Below is a small trained network, with its code and all its weights. Each question gives an input and a class and asks what happens when units are switched off, that is, made to give their printed mean instead of their output.

import numpy as np


def w(rows, s, z=0):
    codes = np.array(rows[::2]) - 128.0
    scale = np.full(codes.shape[1], s)
    scale[-1] = z or s
    return codes * scale


def f(y):
    return np.maximum(y, 0)


def log_softmax(a):
    a = a - a.max(-1, keepdims=True)
    return a - np.log(np.exp(a).sum(-1, keepdims=True))


def net(x, mask):
    res = np.array(x, float).reshape(1, 3) / 4 @ E
    y = f(res @ A[0][:, :-1].T + A[0][:, -1])
    res = res + np.where(mask, y, B[0][:, -1]) @ B[0][:, :-1]
    return log_softmax(res[-1] @ U[:, :-1].T + U[:, -1])


A, B = {}, {}
E = w([
[75,204,135],'x0',
[32,71,158],'x1',
[131,139,2],'x2',
],0.0096)
A[0] = w([
[113,58,127,104],'N0',
[147,142,134,255],'N1',
[240,214,142,85],'N2',
[33,66,138,104],'N3',
[150,84,120,101],'N4',
[173,149,237,108],'N5',
[156,82,116,108],'N6',
[62,222,138,111],'N7',
[176,19,123,138],'N8',
[194,37,119,86],'N9',
[106,131,14,119],'N10',
[62,246,128,94],'N11',
[38,60,84,78],'N12',
[93,106,135,187],'N13',
[136,138,186,114],'N14',
[108,109,185,99],'N15',
[196,128,119,114],'N16',
[143,114,195,84],'N17',
[152,102,128,103],'N18',
[89,99,11,88],'N19',
],0.014,0.0088)
B[0] = w([
[120,166,114,167],'N0',
[94,3,108,255],'N1',
[166,185,49,241],'N2',
[154,155,64,208],'N3',
[112,147,136,153],'N4',
[167,130,183,227],'N5',
[109,143,140,160],'N6',
[82,151,143,199],'N7',
[71,134,150,223],'N8',
[87,173,147,196],'N9',
[161,115,185,233],'N10',
[79,169,154,208],'N11',
[158,163,82,187],'N12',
[130,88,94,193],'N13',
[144,131,159,177],'N14',
[161,147,147,179],'N15',
[132,159,96,190],'N16',
[155,149,166,178],'N17',
[120,151,130,146],'N18',
[164,129,186,213],'N19',
],0.053,0.0092)
U = w([
[179,115,210,43],'0',
[4,173,160,85],'1',
[153,156,72,147],'2',
[91,26,125,253],'3',
],0.015,0.0047)

Each question gives the input, the list of numbers given to net, and the class t.
The units are the neurons (one row each of A and B). Each row of codes is followed by its name. A weight is (code - 128) times the scale printed after its matrix; where a second scale follows, it is the last column's (A, B and U).
mask holds one flag per neuron, in row order. A switched-off neuron (its flag False) gives its mean, the last column of its row in B, instead of its output. The means were averaged over made-up inputs and are rounded, as every weight is.
A unit's drop is (log p(t) with every unit on - log p(t) with that unit switched off) / (log p(t) with every unit on - log p(t) with every unit switched off).
unit that matters most: the unit with the biggest drop
top k neurons: the k neurons with the biggest drops, biggest first
drop when u is switched off: that unit's drop, to one decimal
input [2,4,4], class 0: top neuron	[N2]
input [-5,7,-6], class 2: top 2 neurons	[N3 N10]
input [-8,0,7], class 1: top 2 neurons	[N8 N9]
input [-8,-2,7], class 1: top 4 neurons	[N8 N9 N5 N6]
input [-1,4,1], class 2: top 3 neurons	[N1 N12 N3]
input [4,0,4], class 0: top 3 neurons	[N10 N8 N19]
input [8,3,-8], class 0: top 2 neurons	[N5 N15]
input [-8,-8,6], class 1: top 4 neurons	[N9 N8 N3 N6]
input [-6,3,6], class 0: top 2 neurons	[N19 N10]
input [7,3,7], class 0: top 4 neurons	[N10 N19 N8 N9]
input [2,7,-7], class 0: top 3 neurons	[N5 N2 N17]
input [4,-8,-1], class 2: drop when N2 is switched off	3.7
input [-8,1,-6], class 1: drop when N8 is switched off	1.3
input [-8,8,8], class 0: unit that matters most	N19
input [1,4,-1], class 2: drop when N12 is switched off	0.1
